Below are the code and all the weights of a small trained network. Each question names an input and a class and asks about switching units off, where a switched-off unit gives its printed mean instead of its output.

import numpy as np


def w(rows, s, z=0):
    codes = np.array(rows[::2]) - 128.0
    scale = np.full(codes.shape[1], s)
    scale[-1] = z or s
    return codes * scale


def norm(h):
    return h / np.sqrt((h * h).mean(-1, keepdims=True) + 1e-5)


def f(y):
    return y / 2 * (1 + np.tanh(0.7978845608 * (y + 0.044715 * y**3)))


def log_softmax(a):
    a = a - a.max(-1, keepdims=True)
    return a - np.log(np.exp(a).sum(-1, keepdims=True))


def net(x, mask):
    res = np.array(x, float).reshape(1, 7) / 4 @ E
    u = 0
    for l in range(3):
        y = f(norm(res) @ A[l][:, :-1].T + A[l][:, -1])
        res = res + np.where(mask[u : u + 6], y, B[l][:, -1]) @ B[l][:, :-1]
        u += 6
    return log_softmax(norm(res)[-1] @ U[:, :-1].T + U[:, -1])


A, B = {}, {}
E = w([
[142,105,119,153,118,78,165,208,217,207,182],'x0',
[128,123,132,133,131,137,134,128,126,130,128],'x1',
[122,121,123,133,136,118,127,127,128,111,134],'x2',
[5,187,214,59,142,124,153,131,108,119,187],'x3',
[56,28,116,85,86,132,71,186,122,169,113],'x4',
[117,122,130,134,129,141,133,114,146,130,126],'x5',
[133,132,120,120,118,130,123,129,133,120,136],'x6',
],0.022)
A[0] = w([
[131,135,155,109,141,124,190,112,122,135,172,81],'L0N1',
[134,8,123,106,70,131,49,143,119,150,98,81],'L0N2',
[94,143,106,118,134,88,176,157,149,146,157,68],'L0N3',
[171,90,122,127,147,158,93,55,85,95,69,107],'L0N4',
[107,130,102,133,140,109,155,144,95,124,109,98],'L0N5',
[116,144,136,131,108,167,93,91,87,85,90,1],'L0N6',
],0.011,0.0096)
B[0] = w([
[106,208,83,177,101,137,84,152,139,113,90,162],'L0N1',
[57,193,2,173,184,186,161,218,152,143,52,254],'L0N2',
[136,205,89,155,120,167,17,136,163,182,137,174],'L0N3',
[120,217,101,207,7,141,64,158,96,114,90,249],'L0N4',
[93,134,122,118,123,191,88,74,174,162,156,116],'L0N5',
[141,111,92,111,206,106,168,195,214,218,188,162],'L0N6',
],0.0092,0.0078)
A[1] = w([
[100,161,176,120,154,110,206,175,163,150,202,79],'L1N1',
[93,148,191,38,167,163,110,34,73,99,159,93],'L1N2',
[250,134,85,189,108,111,135,98,136,127,111,86],'L1N3',
[37,45,119,55,114,146,97,176,99,146,124,94],'L1N4',
[112,203,140,134,138,114,166,111,125,134,174,56],'L1N5',
[209,85,120,134,171,105,190,99,157,142,124,2],'L1N6',
],0.014,0.0082)
B[1] = w([
[96,192,125,146,160,170,74,151,169,130,158,229],'L1N1',
[186,80,114,119,140,114,191,116,109,167,87,219],'L1N2',
[128,96,221,70,100,127,77,69,140,138,155,245],'L1N3',
[204,93,193,132,67,111,76,41,124,113,153,246],'L1N4',
[143,178,88,131,138,117,130,174,165,80,92,196],'L1N5',
[7,111,152,85,158,137,29,195,140,174,204,152],'L1N6',
],0.016,0.011)
A[2] = w([
[133,238,131,89,238,119,236,127,115,129,108,104],'L2N1',
[133,170,250,155,69,156,96,78,138,164,179,111],'L2N2',
[157,197,126,156,139,126,234,99,98,54,82,71],'L2N3',
[154,140,191,35,121,129,192,36,100,60,78,123],'L2N4',
[214,46,138,152,130,99,123,184,240,200,171,121],'L2N5',
[78,120,166,92,74,100,104,136,156,114,249,11],'L2N6',
],0.011)
B[2] = w([
[109,55,4,178,82,152,208,226,154,112,145,191],'L2N1',
[139,104,220,132,209,71,137,56,72,117,178,248],'L2N2',
[62,45,114,72,179,86,168,168,197,244,158,163],'L2N3',
[186,53,92,178,61,81,179,68,64,56,99,212],'L2N4',
[78,89,80,31,237,78,238,219,95,139,138,207],'L2N5',
[78,87,225,69,166,155,63,206,140,77,198,165],'L2N6',
],0.011,0.013)
U = w([
[152,117,160,146,90,118,114,52,83,104,118,251],'0',
[115,98,63,124,153,113,216,169,126,151,112,228],'1',
[103,127,185,85,179,102,84,136,149,160,188,58],'2',
[108,251,113,179,139,150,144,159,180,124,156,50],'3',
[102,148,82,151,101,191,67,146,97,122,57,62],'4',
],0.029,0.0025)

Each question gives the input, the list of numbers given to net, and the class t.
The units are the neurons (one row each of A and B). Each row of codes is followed by its name. A weight is (code - 128) times the scale printed after its matrix; where a second scale follows, it is the last column's (A, B and U).
mask holds one flag per neuron, layer by layer. A switched-off neuron (its flag False) gives its mean, the last column of its row in B, instead of its output. The means were averaged over made-up inputs and are rounded, as every weight is.
A unit's drop is (log p(t) with every unit on - log p(t) with that unit switched off) / (log p(t) with every unit on - log p(t) with every unit switched off).
unit that matters most: the unit with the biggest drop
k most important neurons: the k neurons with the biggest drops, biggest first
top k neurons in layer l: the k neurons of layer l with the biggest drops, biggest first
drop when u is switched off: that unit's drop, to one decimal
input [8,-6,0,2,-1,7,3], class 3: 2 most important neurons : (L1N3, L1N1)
input [0,3,8,-4,5,5,-2], class 4: unit that matters most : L0N2
input [-1,-5,6,3,0,-1,-7], class 1: top 2 neurons in layer 1 : (L1N2, L1N3)
input [2,-6,-1,0,-7,-7,-7], class 2: 3 most important neurons : (L1N3, L0N2, L0N4)
input [8,-8,-7,1,-4,-3,2], class 3: 2 most important neurons : (L1N4, L1N1)
input [3,7,1,0,-6,-6,-8], class 2: 2 most important neurons : (L1N3, L0N2)
input [-8,-1,8,0,4,-1,2], class 4: top 2 neurons in layer 0 : (L0N4, L0N2)
input [-3,-3,-7,0,6,7,-2], class 4: 2 most important neurons : (L0N2, L1N3)
input [2,8,7,-1,-7,3,-7], class 2: 2 most important neurons : (L1N3, L1N6)
input [8,-3,8,-3,0,3,-5], class 2: 2 most important neurons : (L0N2, L1N6)
input [-8,-3,8,-1,1,-8,5], class 4: top 2 neurons in layer 1 : (L1N4, L1N3)
input [0,-3,-6,3,-6,-5,-6], class 1: top 2 neurons in layer 2 : (L2N1, L2N3)
input [-1,8,-5,3,0,7,-4], class 1: 2 most important neurons : (L1N2, L1N3)
input [-5,-4,7,3,6,3,1], class 0: unit that matters most : L1N4
input [1,-5,-6,-6,-6,2,7], class 2: drop when L1N6 is switched off : 0.7
input [3,4,3,-6,-5,-4,-3], class 2: drop when L1N6 is switched off : 0.2
input [7,7,1,-8,-4,8,5], class 2: drop when L1N3 is switched off : 0.2
input [-2,5,-8,8,6,2,8], class 0: drop when L2N1 is switched off : 0.0
input [0,-3,7,0,5,-6,0], class 4: top 2 neurons in layer 0 : (L0N2, L0N6)
input [-1,-8,-4,-7,2,1,-5], class 4: unit that matters most : L0N2
